Here is a tiny trained network, its code and every weight. The questions are about switching its units off for an input and a class, where a switched-off unit gives its printed mean instead of its output.

import numpy as np


def w(rows, s, z=0):
    codes = np.array(rows[::2]) - 128.0
    scale = np.full(codes.shape[1], s)
    scale[-1] = z or s
    return codes * scale


def f(y):
    return y / 2 * (1 + np.tanh(0.7978845608 * (y + 0.044715 * y**3)))


def log_softmax(a):
    a = a - a.max(-1, keepdims=True)
    return a - np.log(np.exp(a).sum(-1, keepdims=True))


def net(x, mask):
    res = np.array(x, float).reshape(1, 7) / 4 @ E
    y = f(res @ A[0][:, :-1].T + A[0][:, -1])
    res = res + np.where(mask, y, B[0][:, -1]) @ B[0][:, :-1]
    return log_softmax(res[-1] @ U[:, :-1].T + U[:, -1])


A, B = {}, {}
E = w([
[141,105,143,141,168,140,136],'x0',
[109,206,236,169,181,166,88],'x1',
[44,70,199,1,211,53,203],'x2',
[178,20,111,160,143,129,215],'x3',
[157,177,73,30,41,19,92],'x4',
[133,149,84,106,159,126,216],'x5',
[155,37,52,120,60,81,215],'x6',
],0.0062)
A[0] = w([
[228,109,160,195,182,47,171,244],'N1',
[9,113,224,220,92,175,153,53],'N2',
[44,39,199,183,33,106,29,174],'N3',
[118,249,31,199,117,139,147,91],'N4',
[174,147,98,72,77,20,85,175],'N5',
[20,48,171,59,169,102,114,116],'N6',
[75,148,182,38,176,51,207,29],'N7',
[224,191,82,44,163,73,102,123],'N8',
[119,101,145,158,219,122,128,41],'N9',
[112,28,9,59,152,162,119,123],'N10',
[82,88,117,161,128,199,167,108],'N11',
[152,163,95,93,112,115,179,4],'N12',
[255,130,157,172,35,178,93,82],'N13',
],0.0073,0.003)
B[0] = w([
[53,227,128,105,122,225,240,203],'N1',
[95,7,120,139,121,211,113,197],'N2',
[187,162,50,60,255,129,210,191],'N3',
[143,73,123,92,112,12,139,209],'N4',
[29,130,83,124,177,230,72,254],'N5',
[141,166,192,192,76,10,173,239],'N6',
[205,65,167,225,144,115,124,247],'N7',
[67,88,84,140,116,96,123,205],'N8',
[75,131,149,185,134,178,103,156],'N9',
[128,158,205,103,50,155,117,206],'N10',
[60,115,86,55,124,134,101,170],'N11',
[140,112,187,163,143,156,168,135],'N12',
[196,151,209,183,136,94,159,223],'N13',
],0.0066,0.0058)
U = w([
[231,153,154,255,74,50,124,117],'0',
[148,194,111,129,125,147,140,254],'1',
[169,146,176,100,37,190,79,181],'2',
[97,124,86,144,111,169,99,66],'3',
[202,209,87,88,201,117,186,15],'4',
],0.0059,0.002)

Each question gives the input, the list of numbers given to net, and the class t.
The units are the neurons (one row each of A and B). Each row of codes is followed by its name. A weight is (code - 128) times the scale printed after its matrix; where a second scale follows, it is the last column's (A, B and U).
mask holds one flag per neuron, in row order. A switched-off neuron (its flag False) gives its mean, the last column of its row in B, instead of its output. The means were averaged over made-up inputs and are rounded, as every weight is.
A unit's drop is (log p(t) with every unit on - log p(t) with that unit switched off) / (log p(t) with every unit on - log p(t) with every unit switched off).
The circuit of an input: a set's keep is (log p(t) with only the set's units on - log p(t) with every unit switched off) / (log p(t) with every unit on - log p(t) with every unit switched off). Starting from the 12 units with the biggest drops (on a tie, the unit counted first), units are removed one at a time, each time the one whose removal leaves the highest keep (on an exact tie, the one counted first), for as long as the keep stays at least 0.8.
circuit, biggest first: the units of the circuit, biggest drop first
most important unit: the unit with the biggest drop
top k neurons: the k neurons with the biggest drops, biggest first
drop of u: that unit's drop, to one decimal
input [-1,-3,5,-4,-5,-1,4], class 0: most important unit -> N6
input [-2,6,6,7,2,1,2], class 0: circuit, biggest first -> (N7, N6)
input [0,-8,-6,6,5,-4,6], class 2: circuit, biggest first -> (N10, N5)
input [3,-1,8,8,-1,-3,2], class 0: top 2 neurons -> (N6, N7)
input [-7,-8,-2,7,-4,3,3], class 2: top 2 neurons -> (N10, N3)
input [-4,-4,0,5,7,3,-7], class 3: top 2 neurons -> (N5, N8)
input [-4,3,8,-8,-6,-3,6], class 0: circuit, biggest first -> (N6, N7)
input [-1,7,0,7,-8,7,2], class 3: circuit, biggest first -> (N2, N11)
input [-3,1,3,6,-2,-6,7], class 4: circuit, biggest first -> (N3, N1)
input [-3,0,7,6,6,3,-4], class 0: top 2 neurons -> (N7, N6)
input [6,6,7,-6,-4,5,5], class 0: top 3 neurons -> (N7, N6, N5)
input [-7,-6,3,6,8,-7,4], class 3: top 3 neurons -> (N5, N8, N13)
input [7,1,-1,2,-3,-8,-7], class 4: drop of N5 -> 0.2
input [5,-7,8,-4,4,7,4], class 0: most important unit -> N7
input [6,-5,-2,-7,8,1,6], class 3: drop of N10 -> -0.1
input [-1,-4,2,-8,8,-8,1], class 3: drop of N13 -> 0.1
input [0,4,0,2,2,-7,-7], class 4: drop of N2 -> -0.1
